[ 35 -97 -96   4  30 -39   1 -53] -> Z347
[ 35 -96 -53   4 -38   1  30  99] -> Z308
[  66   18   -7   45  -34   59   -4 -105] -> Z899
[-105   -3   42  -64  -34   16  -18   93] -> Z667
[  77   15    2   32   24  -26    1 -116] -> Z302
[-54 -49  -1  10 -51  -8 -42  92] -> Z777
[-57  96  53  16  97 -70 -19 -95] -> Z473
gone Z302: [-116   24   32  -26    2   77   15]
[1]
at: [-34  59]
Z899, 4
perm: [-95 -19 -70  97  16  53  96 -57]
Z473
gone Z667: [  16   93   -3 -105   42  -34  -18]
[-64]
perm: [ 99  35 -96 -53   4 -38   1  30]
Z308
gone Z347: [  4  30 -39  35   1 -97 -53]
[-96]

[-36  68 -61  29 -39 -25  41  16  29] -> Z302
[-10  80  44 -34 -25 -39 -76  84 -20] -> Z667
[-103   61  -86  -73  115  120  112  -95  113] -> Z473
[  8 -56   5 -71  65  20  84 -76   8] -> Z347
[ 41 -61  29  68 -39  29  15 -36 -25] -> Z308
at: [ 68 -61  29]
Z302, 1
at: [ 20  84 -76]
Z347, 5
gone Z473: [-103  -73  112  120  115  -95   61  -86]
[113]
at: [-39 -25]
Z302, 4
perm: [-61 -39 -36 -25  16  29  29  41  68]
Z302
at: [-10  80  44 -34 -25 -39]
Z667, 0

[-49  14   0   7 -25  47  44 -91  17 -32 -32 -17  -4  30  13  27 -85]  Z329
[ 18  62 -30  15 -15  -5  17 -70  17 -14  28  -9 -51   3   7   6   0]  Z667
[ 18  62 -30  15 -15  -5  17 -70  17 -42  28  -9 -51   3   7   9 -43]  Z186
at: [ 17 -70  17 -14  28  -9 -51   3   7   6]
Z667, 6
gone Z186: [ 62 -42  28  17   9 -15 -51   3  15 -30  18  17   7  -5 -70  -9]
[-43]
perm: [-51   3   7   6   0  18  62 -30  15 -15  -5  17 -70  17 -14  28  -9]
Z667

[-34  -3  -8 -86]  Z302
[51 12 30 83]  Z473
[-72 -73 -75 -71]  Z186
at: [-34  -3]
Z302, 0
gone Z302: [-86  -3 -34]
[-8]

[ 38 -51   6 -32 -40  -8   6  24 -48]  Z899
[ 26  14  65 101  60  46 -26  -9   6]  Z186
[-27  64  22  58  60  40 -12  -6 -13]  Z347
[-36  81  27  44  68  36  17  -9  87]  Z87
[-36  81  27  34  68  36  17  -9  87]  Z308
[-26  65  26   6  46  14  61  -9 101]  Z473
perm: [ 81  27  34  68  36  17  -9  87 -36]
Z308
gone Z87: [ 17  -9  68 -36  87  81  44  27]
[36]
gone Z347: [ -6  22  64  60  58 -13 -27  40]
[-12]
perm: [ 61  -9 101 -26  65  26   6  46  14]
Z473
at: [-8  6 24]
Z899, 5

[ 53  -5 -27  51  46 -25  58 -33  61  57  47 -51  59  66   6 -50  19  -6
   3 -79 -60] = Z899
[ 72 -62 -49  58  52 -81  80 -64  54  54  50 -56  64  12  38 -66  59 -24
 -36 -49  22] = Z308
[-30  23  43 -26 -29   7 -19  -8 -38  14 -34  25 -26 -68   5  52 -45  41
  28  36  59] = Z229
[ 57 -34 -58  42  43 -29  52 -48  47  53  64 -57  71   5  26 -68  31 -16
  -2 -61  10] = Z473
[ 63  41  71 -56  -7 -38  -4 -31 -33 -16  48 -30  21  52 -48   0  16 -43
   2  40  56] = Z667
[-84  51  53 -63 -68  75 -50  53 -57 -61 -58  59 -55   6 -30  68 -80  54
  19  34 -42] = Z777
[-16  63  57 -31 -33  71 -43  21 -30   0  41  -7  16   2 -56  40 -48  48
  52 -38  -4] = Z186
[ 53 -59 -62  46  89 -45  63   3  65  64  64 -59  33  59  -2 -71  42  -4
  11 -52 -36] = Z302
[ 57 -34 -58  42  43 -29  52 -48  41  53  64 -57  71   5  26 -68  31 -33
  -2 -61  10] = Z23
[-80  68  62 -41 -76  68 -61  54 -56 -50  -3  40 -41  45 -54  42 -76  37
  35 -52 -36] = Z87
[ 58 -51 -85  33  66 -62  33 -25  40  48 -34  11  11 -18  43 -35  39 -37
 -30  53  -3] = Z347
[ 52 -37 -62  55  13 -50  67 -49  43  44  36 -13  54   0  51 -49  79 -46
 -42 -32  47] = Z329
perm: [-38  -4 -16  63  57 -31 -33  71 -43  21 -30   0  41  -7  16   2 -56  40
 -48  48  52]
Z186
gone Z347: [-37 -25  40  11 -62  53 -18 -30  58  48 -34  66 -51 -35  11  33  -3  43
  33  39]
[-85]

[-29  22  25  42 -13 -30 -14]  Z186
[ 62 -54  56  10 -35  30  56]  Z302
[-27 -14  -6 -23  47  97  -7]  Z473
[  2  16  17  17 -21  30   8]  Z899
[ 42 -14  23 -13 -29 -30  25]  Z23
gone Z23: [-14 -30 -13  25  42  23]
[-29]
gone Z899: [ 30  17 -21   2   8  17]
[16]
perm: [-13 -14  42  23 -29  25 -30]
Z23
at: [ 2 16 17]
Z899, 0

[ 0 78  8 25] -> Z777
[-15 118  -6   8] -> Z329
[  8 -88   6 -16] -> Z473
[ -2 105  -8   3] -> Z23
[119  -8  -6 -15] -> Z667
[-15 118  -6  -8] -> Z302
[  8 -91   4  -5] -> Z347
[  4  69   1 -12] -> Z308
[ -6 -19   1  14] -> Z899
perm: [ -8  -6 118 -15]
Z302
at: [ 1 14]
Z899, 2
perm: [-15  -8  -6 119]
Z667

